Each row was made from one small tree. The marks that hang from a mark follow it in brackets, in the order of their numbers. Every link used is in the known rows. Write each row's tree.
Each row is shifted at random along 3 fixed directions that mean nothing.
Known rows:
q_230{q_664 q_895{q_619 q_836}}: [-505 -191  173  -46  451   15  153  205  443   48 -207   83   34 -145
 -111   64 -227  311  -43   48  143  103  314 -502  -71 -208 -190 -231
   77   84  168 -269 -291   17   49   -7   72 -358 -108   57  270   -2
  219   34 -144   78  116  118  276  239  400  -59  139 -352]
q_619{q_113{q_550 q_664{q_230{q_66}} q_836} q_895}: [ 508 -238 -307  -63 -103   57  -85  -72 -255 -232  133  -51 -165   12
  201  141  420 -269 -150  125 -283   24  197  -46 -178  147 -121  272
  237   94  253  -58  372  184  120   44   76   61 -190  178 -232  142
  -69  143  456  263 -376   -3   74  236 -235  -38  -29  475]
q_619{q_113{q_550 q_836{q_230}}}: [ 421  -59 -137  -28 -157   80   43   22  -83  -41 -113   49   15   28
  146  -93  136  -56   54  -19 -122  -62   48   35  -62  -87 -189  -15
   56   21   94 -211  144   29   42   30 -118    0 -175  124  -24  144
 -169  129  196  180   35   15 -127    4   -1  -31  173  278]
q_664{q_66{q_312{q_619} q_538{q_201}} q_230 q_836{q_550}}: [ 273   23   44  148 -274  -41  -59    2 -290   68   87  258 -115  -21
   35 -210   -7 -332  -61  -26   -7    0 -307  397    9   97  112  110
  267  -79   37   94  169 -137  242  256   10  245 -177  -60  -80  154
 -212  255   71  -98    4 -126 -158   35 -287   18 -235  204]
q_486{q_836{q_230{q_66{q_290}}}}: [ 124  218 -119  115 -354  -50 -100  -75 -286   29  263  -47  -89  -41
   18   68   17 -116  -13  -75   -3  159 -126  198  206  170   65  212
 -145 -198 -300  199  -21 -208    8  -81 -150  210  225 -154 -149  -52
 -138  -59 -112 -197   59   69 -182 -108 -122   48   27  233]
q_538{q_201{q_486{q_836}}}: [ -54  109 -199  -67  185  -93 -164   74 -451 -196  324  -17  -83 -287
 -218  397   -7  -52 -158 -113 -548  119  201  -41   31  320  201  320
 -250  -53   33  377   47   70 -461 -211  215 -108  227  246 -217   13
  213 -210  159 -149 -327  -39  122   70 -498  -95  -12 -143]
q_113{q_550{q_836{q_230}}}: [  24  -46   21  -64  142   74   83  286  251  -17 -249   48   52  -55
   92   -8  -45  147  131  -85   38  -47   88  -21  -46 -334 -184 -261
   96  106  117 -473  -81  -64   41  108  -87 -230 -208   85  204  146
 -209  139   92  292  294  110  -56  -41  289  -93  141 -182]
q_550{q_836{q_230{q_664{q_66} q_895}}}: [ -50 -172   53   -4   -6  121  117  193  183    7 -170    5    8  -56
  126   63  -84   85  -49   -2  160   85  122  -47   -4 -226 -293  -61
  198  -80   54 -394  -53 -214  220  149  -96 -177  -68   -5  127  -78
 -150   52 -150  105   95   50   97  118  376  -83   50 -308]
q_486{q_836{q_230{q_66 q_664 q_895{q_201 q_619{q_113}}}}}: [ -80 -151  -10  -54  230  100   10  -53  195   92   67   67    1  -70
 -112  145   36   84 -252  189   60  242  245 -322  110   85 -221  144
  -58   67   94  -22  -96  177  124 -161   26   27  172   24 -153  -62
  113   15 -233  -64 -265  147  153  242   53  -28  360   19]
q_486{q_895{q_201 q_230{q_66{q_290}} q_619}}: [  13 -150  201   72    0  -11   36 -126  215   56   25   30    7    7
   85 -128  -67  -41  -41  160   70  -32 -134  -65  -14    2  -25   -2
 -103  230  -15  -31    3  257   88 -265  -34  100  112 -113   20 -101
  -17    1  -95  -75   11   -4  112   10  113   82  163  199]
q_836{q_230{q_66 q_664 q_895} q_550}: [-446  136  -55  -17  375   57   51   60  113  190  -51   16    2  -22
 -132  232  -77  160 -113  -98  474  252  362 -322  226  108  -32   16
  -27 -222  -88   28 -214 -326   57   99 -114 -195   99   -4  -31  -80
  121  -36 -407  -46   85  260  -92   72  342  -88  102 -331]
q_550{q_836{q_230{q_66{q_538{q_201{q_312}}} q_664}}}: [ 162  200   -7  -66  -28  168 -178  103  -92   -7   81   59 -114 -169
   81  148  141  -37  -83   -9   93  228   61  122  -69   93 -149  133
   39 -120   96  -50    4 -141  -25   74  -94  198  309  -49 -106  -69
 -272   56 -213 -166   36  -22  -17  -26  -78  -67   76 -137]
q_619{q_113 q_895{q_836{q_230 q_550}}}: [-315   43 -227  -71  518 -314    2  -30   38  138  104   67  117 -283
 -465   75  -64  210   -6 -260   10   15   37 -316  304  -64   94 -107
 -296   11 -100  107   30  148 -225   98 -107 -338 -108  277  -69  278
  281  -98  172  -19   20  165  122   78  -54  -51   69  -80]
q_113{q_550 q_664{q_836}}: [ 140 -108 -127    4 -114  -56  -50    3 -285 -260  112 -157 -147   24
   68  233  145 -230  -42   72 -210  -19  209  -19  -35  206  128  182
  186   85  129  112  172  -15 -190   21  180   -9 -250   70 -122   57
   56   62  345  179 -130    9  -65   74 -150  -79 -230  166]
q_895{q_201 q_230 q_836}: [ -27   -5   40   68  -14 -150   68 -197  -11 -151  181  -42   67 -165
  -17  -20  -26  -49 -107  109 -204  -24 -114 -124   63  148   44   27
 -237  234  -19  100   93  417  -54 -279   27   15   22   17 -170   64
   41  -67  173  -43  -74  -96   54   38  -32    5   19  159]
q_741{q_66{q_290} q_113}: [ 395   28  216  202 -618   75  153  116 -154   49 -184 -127   55  185
  263 -280  -95  -35  235   76  -41 -199 -231  465 -201 -203   10 -144
  -35  -82 -170  -20 -147 -320   12  152  -22  202 -130  -14  158 -270
  -72  119  -74  -94  373 -118 -134 -167  172  100 -230  108]
q_486{q_836{q_550} q_895{q_201 q_230{q_664} q_619}}: [-294  -24  137  -40  266 -126    7  -28  386  114   83  132   64   -1
 -285   14  -66  146 -191  -38   96  -50   64 -287  253  150  179  165
 -262  100 -110  117 -153  284 -136 -204  -33  -20   74   15   13  -49
  185 -154 -149  -59  -67   84   25   84    5  -60  134   11]
q_312{q_619{q_113{q_550 q_664{q_836{q_230}}} q_895} q_741}: [ 205 -144 -188  123 -124   -4   20  101   59  -63 -379  137   23  242
  149 -164  205   26   -2   38   23 -276   -8  -32  -48 -360  -57 -172
  291  173  127 -264  282   -5  336  113  -28  -82 -389    2  175  112
  -39  227  230  421  -73   35   23  106  -14   87  -56  125]
q_836{q_230{q_664{q_66{q_538{q_201}}}} q_550}: [  20  -78  229  -89  228  202  216  329  444  216 -531  305  -30   45
    0 -241 -139   48  -11  -45  273    7  109   47  -81 -346 -316 -322
  247  144  219 -580 -185 -162  174  404  -52  -72 -168  133  257   82
 -160  262 -224    6  292  155  -90  126  326 -197  184 -300]
q_486{q_895{q_201 q_836}}: [ 278 -156  118   95 -392  -41  170  -91   63  -86   -5    0  -48   53
   67 -187   35  -38    3  178 -176 -210 -151  109 -142  -36 -101   38
 -108  171  -42  -46  177  246  -31 -277    6  112  -75  -76   32  -68
  -96  -32   52   25   42 -111  107   40   10   16   49  233]
q_836{q_230{q_664{q_66{q_312{q_619{q_895}} q_538}}} q_550}: [ -73  251  -51   53  -22 -101  -13   47 -108  306 -117   94  -49   86
 -173 -142   38  -89   30 -259  395   23 -207    8  327    8  121  -36
   65 -383 -176   25  -96 -278  137  286 -165   90  -51  -15   84  129
  -61   71 -241 -140  104    4 -281  -39  -87   55 -111  -24]
q_741{q_66{q_290{q_113 q_836}}}: [-426  265   18    9  269  -64 -117  106   31   86  -17 -131  149  -68
 -137  121 -253  129  247 -168    3   10    8  171   30 -170  117 -300
  -85 -125 -270  209 -215 -361 -178   73   92 -174   48  -40  128  -62
  261 -151   18 -128  273  105  101 -114  180    4 -185 -289]
q_538{q_201{q_486{q_836 q_895{q_230 q_619}}}}: [-148  110  -48  139 -125 -257 -230 -105 -296   13  459   68   30 -160
 -216  191  -10   59 -200 -151 -264 -143  -91  -22  210  361  486  437
 -521 -212 -268  638  -49   84 -229 -429  -63  112  286   43 -116 -204
  182 -320  139 -289 -175 -131   77    9 -368   94 -113  -26]
q_836{q_230{q_664} q_550}: [ 222   54 -119  -26 -142  132   96  -33 -241  -27   18  -11 -119   -4
  -15  -38  109 -216  -42   31   24  149  183   15  193  255  -96  246
  -87  -31  -26  -13  203  -28 -111  -12  -51  123  165  112 -311  101
  -46   35 -212  -67  -20  -56 -338   -8 -126 -121   98   67]
q_895{q_201{q_312 q_486}}: [-116  131   54   92 -145 -217 -158 -169 -186 -123  191 -181   38   94
  -59  240  -39  116   33  -99 -136 -131  -55   73  -32  124  379  137
 -163  -27  -96  427  -49  -15 -355 -179  -38  -27   49    6   10 -191
    3 -358  -16  -88   27  -72  134 -191  -62   35 -190 -204]
q_741{q_113{q_550 q_664} q_312{q_619}}: [ 295   42  128   74 -361  112   67  115 -187 -113 -303   51   38  256
  260 -137  196  -38  150   94  -46 -339   97  193 -275  -88   74  -47
  177  -28   99  -51  -69 -211  112   71   85  140 -235   55  124 -169
   22  299   70  234  155  -83 -290  -74   42   19 -210   69]
q_230{q_66{q_290 q_538} q_664{q_836{q_550}}}: [-228  102  107  -49  238   20   21  121  282  145  -84   12  -91   44
  -70   52 -187  -32   37  -17  327  171   64  -53   49  -69  -77 -208
  315   -5   31 -226 -168 -244  -20  371  -16  -74  -52  -82  166   67
  -32   89 -293  -73  107  201   69   15  183  -17    3  -39]
q_619{q_113{q_664} q_895{q_201{q_486} q_230{q_66{q_312}}}}: [ 256 -226   29   53 -180  -50  -53 -155   84   41    4 -111   71  213
   89    1  142   61  -66  120  -63 -167 -200  -39 -163 -129 -115  -54
  -31  117  110  -32   93  343  241   14  -41   84  -89  -12   98  -56
 -116   11  211   79 -257   -3  185   88  -36  118    1   83]
q_895{q_201{q_312 q_486} q_230 q_836{q_550}}: [ -76  -18  141   54 -220 -258  -26 -369  195 -114  192   71  139  149
  -18 -109   25  198   22   31  110 -288 -310    7  -73   16  271  101
 -196  156  -40  171   97  344   18 -197 -206  123   66 -118  -51 -131
 -129 -314  -55  -12   91  -85   30 -167   24   65  -39  -20]
q_741{q_113{q_550 q_836}}: [ 255  -70   68  -52  -51  114  134  204   82 -118 -299   22   55   70
  228  -94   57   37  150    5 -109 -144  137   22 -316 -193 -124 -169
  167   67  235 -326  -88  -51  -19   80   92 -151 -271  146  202   29
  -58  164  141  259  166   23  -52  -36  190  -64   63   77]
q_550{q_836{q_230{q_664 q_895}}}: [-225  500   56  490 -746 -173  -83    5 -139  299  175 -191   92  161
   59  107 -100  265   68 -355  592 -126 -252  223  379   43  315  -45
 -301 -667 -754  416 -317 -843  233    9 -554  151 -105 -353  294 -416
 -258 -222 -246 -240  451   -6 -189 -215  456  195 -415 -234]
q_66{q_290{q_230} q_312}: [-165  138 -135  -77  307   -6 -146   89 -284   38  178 -199  -44 -262
 -144  169 -216  -53  102 -248 -148  342  -28   13  129  190   72 -106
 -109 -115  -71  217 -117  -80 -255  102  111 -166   88   13  -72  230
  141  -32  130 -174 -115  -24  -75 -141 -269  -17  -51  -42]
q_201{q_312{q_619 q_741} q_486{q_895{q_230}}}: [  -4   68  -95   89 -210  -79 -171 -146 -246 -203   36   79   57  148
  113  -14   97   61  -80   21 -213 -247  -96  -22  -61  100  267  383
 -103  -61  -58  276  259  144  -31 -372  -89   32  359 -108  -44 -192
   -6 -239 -109   92 -142 -262   84 -161 -232  156  -77  -66]
q_664{q_66{q_290 q_312}}: [ 373 -216  242  110 -427   95  143  180   76   57 -288   -1  -61  157
  206 -297 -203  -71  225    9   -9  -35 -302  326 -256 -376 -347 -254
  304   46   -2 -394  -25 -185  231  294  -55   30 -274 -114  358   31
 -319  222    0   20  284  -23  -20  -41  199  -10  -52   99]
q_486{q_895{q_201 q_619}}: [  41 -224  172  -33  110   33  135   68  168  -20 -141   16  -34  -14
  -32  -84  -61    0   -2  136 -206  -91  145 -118  -84  -68  -81  -15
  -74  281  127 -112    4  260 -226 -246  156  -91  -52  116   86    7
   97   12    4   78   49  -28  158   78   72  -61  153   15]
q_664{q_836{q_230{q_66{q_538} q_895{q_201 q_619}}}}: [ -33 -133   62  -57   92  101  104 -181  119   50   73    2  -38  -25
  110  -17   52 -155 -135  317  148  163  109 -150   61   70 -123   15
  132   96  214 -124  -32  181  100  -99  122  128   88  -49 -176   16
  -12  115 -196  -22 -102   29   43   88  104   38  207  113]
q_664{q_836{q_230{q_66{q_312}} q_550}}: [ 257  -75  -78   -6 -194   58   11 -115 -188   19  153   18  -75   21
   48  -77   62 -208   10  115  110  177  -35  151   72  114 -143  186
   96  -43   44  -29  197   -2  120  107  -16  141   65  -82 -242  167
 -179  156 -133   -7   43   72 -232  -17  -76  -30   52  218]
q_486{q_836{q_550} q_895}: [ 155  -35   33  -28 -254    5  124  124   90   36  -25  114  -48  137
 -123 -135  -11   64   19  -47 -120 -160   30  100  -18  -27  -60  171
 -108  -39 -178  -64   53  -38 -150  -52  -45   35   -7   -2  134  -42
  -52  -44  -74   81  151   71  -63    2   -1  -94   45   96]
q_66{q_290{q_230{q_895} q_664 q_836} q_538}: [ -64   35 -102 -344  185  430  126  104   61  -62  -36 -186  -97  -37
   46  -57  -30 -120  100   51    6  192  115  135 -100   62 -231 -209
  158  -50   17 -192  139  -73    2   35  209   68  293 -139  -89   76
   93  -64  -72  -49 -272 -132  -82  -49 -135    6  120 -168]
q_486{q_895{q_201{q_312{q_619 q_741}} q_230}}: [-109   61  236  191 -155  -34   16   35  373    7 -391  194  185  294
  151 -265  -82  306  -12   -3  111 -361 -202   14 -160 -331   84 -147
   -5  177 -104  -65  -18   86  207 -215 -162  -51  -53 -251  396 -222
 -124  -44 -174  219  239  -50  140 -134  295  107  -28 -137]
q_201{q_486{q_895{q_230 q_619 q_836}}}: [-283 -165    4  -25  180 -262  -66 -172   22  -77  269   44   66 -184
 -142   61  -62  102  -95   46 -220 -155  -18 -308   97  124  254  241
 -305   47   30  189    9  412 -152 -379  -18 -120  237   87 -100   -5
  209 -246  141  -57  -87 -140  227   51  -97   99   61  -45]
q_741{q_66{q_290 q_312{q_619} q_538} q_113{q_550 q_664}}: [ 171  215   61  -30  -39   18  -91  184 -207  138 -263  -43  -20  146
  134  -50  102  -93  229  -65  149  -90 -190  138  -98  -59  189 -204
  215 -255   92   22 -356 -258  -53  379  109  177 -222  -36  174  -68
   46  305   63   33  133  -60 -360 -219 -189  114 -188  166]
q_290{q_113{q_836{q_230}}}: [-407  429 -114  168   62 -190 -204  -74 -169  150  124  -92  143  -86
 -121  164  -86  146  150 -390  117   13   22   41  272   69  319  -69
 -303 -338 -374  394 -238 -413 -159  -85 -202 -173    8  -29   64  -27
   70 -202  122 -133  300  133  -73 -197  182   26 -156 -155]

Write each row's tree:
[ 327  134    5   46 -404   41  -73 -163 -220  -37  170  137 -111  -81
  121 -121  194 -111  -45  122   43   60 -172  228 -140  137  -66  195
  -76  -67   15  117  121   17  108  -97 -124  413  273 -137 -202  -76
 -285   56  -95 -231  128  -87 -122  -46 -143   18   49  184] : q_895{q_836{q_230{q_66{q_538{q_201{q_312}}}}}}
[  31   24    3  -44 -166 -151 -150 -138 -117 -217  243  -94    2   68
  -81  220   36   89  -51  -13 -347  -84  -35   76  -95  124  243  282
 -120   36   -4  295   10  189 -359 -217   61   37  147   16  -65 -137
  -19 -335    0  -23 -140  -49  152 -118 -255  -23  -35  -79] : q_895{q_201{q_312 q_486{q_836}}}
[-267 -234  109 -178  350  520  122  228  455   90 -340  -89   17  205
   81 -106  -79  225  222   80  327  165  213   20 -428 -249 -360 -371
  238  -21  132 -334 -109 -268  475   56  139 -176  -36 -200  247  -56
  -34  126    5  200   31  217   46   91  388  -40  112 -425] : q_290{q_113{q_550} q_230{q_66{q_312} q_895} q_664}
[  29   90   15  172 -269   63  101 -165 -105   71   62  -99    0   91
  145   47   52  -26  -82  104  232   74   29   26   77  118  -37   46
 -119 -111 -162  139  -30 -159  170 -188  -99  137   58 -143 -101 -204
 -105  -31 -227  -75   55   61 -100  -17  238   38   40   14] : q_836{q_230{q_66 q_895{q_201}}}
[ 330  -29  -67  124 -233  -12   34   40  107   63  -58  -96   39   72
   15  -34  165   46   14  -45  114 -126 -171   83   89 -157 -109 -157
  -64   19  -92 -144  159   12  141   26 -200   55 -277   64   59   27
 -203   20   91   73  -75  -24   27   44   10   36   25   98] : q_619{q_113{q_550{q_836{q_230{q_664}}}} q_895{q_201}}
[ 157  114  -80  137 -278 -121   15 -170  -21   97  156   37   95  107
   11 -143  115   49  -11 -110  134 -155 -144  -14   40   16   -2   56
 -178 -106 -264   96  176  -43  210  -18 -271   92  -51   -9   51  -43
  -99  -79   63    0   73   79   38   66  140  105  -92  303] : q_619{q_113{q_836{q_550}} q_895{q_230{q_66}}}
[-230  -55  -31  -22   35  232   30   25   37    3 -105 -121   10   98
   85   23    1   99  107  -16   15   49  254   -1 -169    5 -103 -129
  -34  -22  -10    9  -41 -210  121  -63  118  -78   28  -77   64 -109
   99  -18  159  102   -2   61   -6    4  211  -69  -88 -305] : q_290{q_113{q_664} q_230{q_895}}
[-178   85 -200  -16  266 -243 -112  -32  -52   66   58   75  131  -68
 -297  146   19  199 -102 -196 -263 -146  -66 -137  213 -107  251   -7
 -262   -6  -40  174   -5  231 -166 -174  -13 -198   40  191  -15   86
  202 -225   77   52 -273   70  219   19 -306   87  151 -165] : q_312{q_619{q_113 q_895{q_201{q_486{q_836{q_230}}}}}}
[  69  428  -87   45 -161   17 -106   73 -171   64  -16 -120  -26   34
   37  -41  -86 -125  183 -109   38  109 -270  171  126   -4 -110 -213
  122 -225 -246   56  -31 -225  -36  175   -6  123  105 -233  156  161
 -110   47 -108 -167   35 -178 -186 -247 -180  109  -82  197] : q_66{q_290{q_836} q_312{q_741} q_538}
[  18  -20   25  254 -381 -362  -68  -74   50  203  101  -19    9  236
 -126  -83  -20  -33  -35 -199  179 -318 -283  268  195 -131  333  -49
  165 -121 -290  180  -14 -309  166  477 -246   79 -535   -4  235  -16
  -91   11  358  -12  177   62  123   55  174   82 -541  142] : q_619{q_113{q_664{q_66{q_538} q_230 q_836{q_550}}} q_895}
[ -75 -220   33 -330  580   26   94   31  259  -32  -51  145  -37 -243
 -168  -56  -64 -142 -128  123  -53  262   36 -367   19   51 -342   17
  232  166  387 -423    5  495   12  274  152 -122   80  160 -138  372
   49  199    7  -11 -202  -16    3  188 -116 -159  234   79] : q_895{q_230{q_664{q_66{q_312 q_538}}} q_836{q_550}}
[-432   20  244   96  232 -191    7   65  286   67 -123  -34  106   70
  -97   93 -254  278   97  -93   10 -187   68 -171   11 -208  259 -256
 -118  167   14   32 -346   -7 -180 -133    8 -262 -146   82  317  -83
  112 -206  -36   30  250   73  240  -43  309   48  -16 -364] : q_895{q_201{q_486} q_619}
[-357  -72 -109 -142  455  -75  -38  -34  -37   -7   90    9   21 -272
 -104  175 -128  -58  -12  -63   96  206  132 -196  218    9  -14  -13
   85  -42   37   17  -21  -42  -42   -7  102 -189  140   35 -154  117
  254  -91  -78  -91  -77   29   23   33   36  -47  136 -157] : q_664{q_66{q_290{q_836{q_230{q_895{q_619}}}}}}
[-326  193  -57 -184  490 -107 -153 -112  106 -133   95  -97   40 -178
  -62   83 -102   82   21   11  -77  177 -130  -74   -7   47  229 -151
   10  167   89  170 -167  220 -282   47  183  -48  161  -68 -132   30
  229 -177   -1 -117 -113  -93  162 -158 -234   57  -59   65] : q_895{q_201{q_312{q_741{q_66{q_290{q_230} q_538}}}} q_836}
[-337  106   19   21  357   71 -139   27    9   -8   43 -125  -16  -88
  -62   58 -136    6   45  -27  153  256  -41 -188  131   98   57  -31
  -13   29 -133  143  -67  -46   93  -52    3  -73  196 -174   19   21
  112    2  -51 -135  -63  -20    4  -30  -27  136  -33    5] : q_895{q_230{q_66{q_290{q_664} q_312{q_741}}} q_619}
[-133  -25   -4  -51   59  -55   61 -235   32   42  210  -85  -50   17
  -23  -27 -106 -197    0   -6  239  109 -206  132  112  175  150  -86
  180    3  -38   91   57  -65   22  169   79   95  -97 -134 -140    8
   48 -109  -59 -148 -210  -11    0  -67  -88   26 -120  140] : q_664{q_66{q_290{q_230{q_895{q_201}}} q_538} q_836{q_550}}
[-372  -32  -78  -75  154   68   37 -144  160    3   41   25   17   41
  -68  -42   57  160  134  -32  215   11  149 -120  -92   69  -21  -87
  -94   17  -22   49   38  -75  164  -68   42  -48   33 -126  -56  -31
  141  -95  120   86   19  102  -61   10  143  -70  -38 -175] : q_290{q_113{q_664} q_230{q_895{q_836{q_550}}}}
[ 530 -132  188   48 -452  159   22   89 -223  -69  -43    6   45   59
  316 -146  109 -230  -92  295 -302 -191  -12  591 -297  -45   81   35
  217  -11  196   56 -125  -90   24  395  229  322 -240  171 -115 -197
   45  420  237  -42   25 -206 -107   40 -134  -10 -416  150] : q_741{q_66{q_538{q_201}} q_113{q_664{q_230 q_836}} q_312}
